Below is a small trained network, with its code and all its weights. Each question gives an input and a target symbol and asks what happens when units are switched off, that is, made to give their printed mean instead of their output.

import numpy as np


def w(rows, s, z=0):
    codes = np.array(rows[::2]) - 128.0
    scale = np.full(codes.shape[1], s)
    scale[-1] = z or s
    return codes * scale


def f(y):
    return y / 2 * (1 + np.tanh(0.7978845608 * (y + 0.044715 * y**3)))


def softmax(a):
    e = np.exp(a - a.max(-1, keepdims=True))
    return e / e.sum(-1, keepdims=True)


def log_softmax(a):
    a = a - a.max(-1, keepdims=True)
    return a - np.log(np.exp(a).sum(-1, keepdims=True))


def net(x, mask):
    ids = ['ΓΔΘΛβζηξφω'.index(c) for c in x.split()]
    T = len(ids)
    res = E[ids] + P[:T]
    r = res
    for j in range(3):
        rows = slice(4 * j, 4 * j + 4)
        q, k, v = (r @ M[0][rows].T for M in (Q, K, V))
        z = softmax(np.where(np.tri(T) > 0, q @ k.T / 4**0.5, -1e9)) @ v
        o = O[0][rows]
        res = res + np.where(mask[j], z, o[:, -1]) @ o[:, :-1]
    y = f(res @ A[0][:, :-1].T + A[0][:, -1])
    res = res + np.where(mask[3:19], y, B[0][:, -1]) @ B[0][:, :-1]
    return log_softmax(res[-1] @ U[:, :-1].T + U[:, -1])


Q, K, V, O, A, B = {}, {}, {}, {}, {}, {}
E = w([
[186,247,204],'Γ',
[52,142,83],'Δ',
[118,14,154],'Θ',
[113,137,101],'Λ',
[94,127,94],'β',
[69,112,127],'ζ',
[86,178,81],'η',
[72,136,102],'ξ',
[63,98,122],'φ',
[143,88,114],'ω',
],0.016)
P = w([
[134,135,151],'0',
[190,104,96],'1',
[113,104,104],'2',
[146,169,190],'3',
[229,135,123],'4',
[58,112,128],'5',
[109,174,212],'6',
[251,109,74],'7',
[119,101,100],'8',
[137,190,240],'9',
[157,147,152],'10',
[96,117,129],'11',
],0.015)
Q[0] = w([
[139,149,139],'head 0',
[131,100,155],'head 0',
[122,153,91],'head 0',
[134,74,184],'head 0',
[124,55,168],'head 1',
[160,165,99],'head 1',
[99,51,180],'head 1',
[114,155,125],'head 1',
[246,198,235],'head 2',
[176,200,236],'head 2',
[251,144,72],'head 2',
[161,118,104],'head 2',
],0.014)
K[0] = w([
[155,97,130],'head 0',
[137,151,135],'head 0',
[119,114,118],'head 0',
[142,170,143],'head 0',
[134,98,113],'head 1',
[158,117,129],'head 1',
[100,100,113],'head 1',
[88,96,121],'head 1',
[142,81,21],'head 2',
[210,111,36],'head 2',
[6,72,86],'head 2',
[75,113,132],'head 2',
],0.016)
V[0] = w([
[149,148,135],'head 0',
[71,99,4],'head 0',
[85,122,139],'head 0',
[85,110,124],'head 0',
[220,95,145],'head 1',
[132,109,146],'head 1',
[170,212,191],'head 1',
[81,76,211],'head 1',
[64,233,56],'head 2',
[180,189,133],'head 2',
[73,64,188],'head 2',
[95,158,121],'head 2',
],0.012)
O[0] = w([
[147,107,101,103],'head 0',
[39,118,202,195],'head 0',
[107,152,164,170],'head 0',
[98,156,172,173],'head 0',
[47,116,95,40],'head 1',
[121,132,118,138],'head 1',
[114,22,72,3],'head 1',
[156,140,97,225],'head 1',
[150,43,249,151],'head 2',
[89,80,101,204],'head 2',
[131,221,111,112],'head 2',
[131,118,164,145],'head 2',
],0.014,0.002)
A[0] = w([
[99,41,162,6],'neuron 0',
[154,1,52,52],'neuron 1',
[145,154,85,114],'neuron 2',
[241,44,178,38],'neuron 3',
[135,194,176,35],'neuron 4',
[120,163,133,216],'neuron 5',
[21,187,114,213],'neuron 6',
[79,194,131,121],'neuron 7',
[255,161,135,135],'neuron 8',
[98,117,95,182],'neuron 9',
[156,164,192,9],'neuron 10',
[129,35,232,133],'neuron 11',
[73,94,100,34],'neuron 12',
[111,142,87,178],'neuron 13',
[158,91,85,1],'neuron 14',
[72,157,176,61],'neuron 15',
],0.0092,0.0041)
B[0] = w([
[73,202,21,186],'neuron 0',
[161,135,163,202],'neuron 1',
[82,113,205,158],'neuron 2',
[78,181,93,196],'neuron 3',
[197,253,46,174],'neuron 4',
[107,54,115,166],'neuron 5',
[141,61,127,210],'neuron 6',
[129,119,102,185],'neuron 7',
[65,50,125,166],'neuron 8',
[181,102,171,146],'neuron 9',
[245,254,70,159],'neuron 10',
[141,82,183,255],'neuron 11',
[176,233,156,140],'neuron 12',
[77,72,195,156],'neuron 13',
[127,237,144,144],'neuron 14',
[199,143,127,169],'neuron 15',
],0.0097,0.015)
U = w([
[196,80,118,43],'Γ',
[154,175,219,20],'Δ',
[42,208,133,131],'Θ',
[160,73,178,243],'Λ',
[161,126,191,123],'β',
[124,191,165,60],'ζ',
[29,191,253,138],'η',
[170,143,205,144],'ξ',
[173,166,125,93],'φ',
[196,17,85,255],'ω',
],0.0076,0.0051)

Each question gives the input, a string of symbols that net reads in full, and the target symbol t.
The units are the heads (4 rows each of Q, K, V and O) and the neurons (one row each of A and B). Each row of codes is followed by its name. A weight is (code - 128) times the scale printed after its matrix; where a second scale follows, it is the last column's (O, A, B and U).
mask holds one flag per unit, heads first, then neurons. A switched-off unit (its flag False) gives its mean, the last column of its rows in O or B, instead of its output. The means were averaged over made-up inputs and are rounded, as every weight is.
A unit's drop is (log p(t) with every unit on - log p(t) with that unit switched off) / (log p(t) with every unit on - log p(t) with every unit switched off).
The circuit of an input: a set's keep is (log p(t) with only the set's units on - log p(t) with every unit switched off) / (log p(t) with every unit on - log p(t) with every unit switched off). Starting from the 12 units with the biggest drops (on a tie, the unit counted first), units are removed one at a time, each time the one whose removal leaves the highest keep (on an exact tie, the one counted first), for as long as the keep stays at least 0.8.
circuit, biggest first: the units of the circuit, biggest drop first
unit that matters most: the unit with the biggest drop
k most important neurons: the k neurons with the biggest drops, biggest first
heads that matter: for each layer, one digit per head in row order, 1 if its drop is at least 0.15 and else 0, layers parted by /
input η Θ φ, target η: unit that matters most => head 2
input Δ η Λ, target Δ: heads that matter => 111
input η Θ ω, target η: heads that matter => 001
input ζ ξ Θ η φ ξ Θ Θ Θ η, target Θ: 2 most important neurons => (neuron 2; neuron 11)
input φ η η η ζ, target η: heads that matter => 001
input Θ ξ η η Λ ω Δ Θ β Θ, target Θ: heads that matter => 011
input ξ ζ ω ω ξ ξ, target ω: circuit, biggest first => (neuron 6; head 2; neuron 3)
input Θ Γ ζ Θ ξ Θ Λ β Θ Λ, target ω: circuit, biggest first => (head 2; head 0)
input φ ζ Δ, target φ: 3 most important neurons => (neuron 4; neuron 10; neuron 15)
input Γ Θ ξ η ξ Θ η, target ω: heads that matter => 000
input ω Λ Λ Δ φ Θ β ζ, target Θ: heads that matter => 001
input ξ Λ ω ξ Λ Γ φ Δ Δ, target η: heads that matter => 101
input η ξ Θ ξ Θ Θ η ζ Γ η Δ, target η: circuit, biggest first => (head 2; neuron 6; head 0)
input Θ Θ β Θ φ ξ Θ φ, target φ: heads that matter => 011
input ξ ω Θ β ξ φ ξ Λ Θ Δ, target Λ: circuit, biggest first => (head 2; neuron 3)
input ξ φ Θ Λ, target φ: heads that matter => 101
input Δ β Θ, target Δ: circuit, biggest first => (head 1; head 2; neuron 10)
input φ Λ ω φ ζ Θ Θ η, target Θ: heads that matter => 001
input ζ ξ ξ β φ ξ ζ, target φ: unit that matters most => head 1
input Γ ξ Θ ω, target ω: circuit, biggest first => (head 0)
input φ ζ Λ, target φ: heads that matter => 111
input ξ Γ Θ Λ ξ Λ φ Θ η, target ω: heads that matter => 010
input Θ ξ Λ Θ Λ η β, target Λ: 2 most important neurons => (neuron 3; neuron 4)
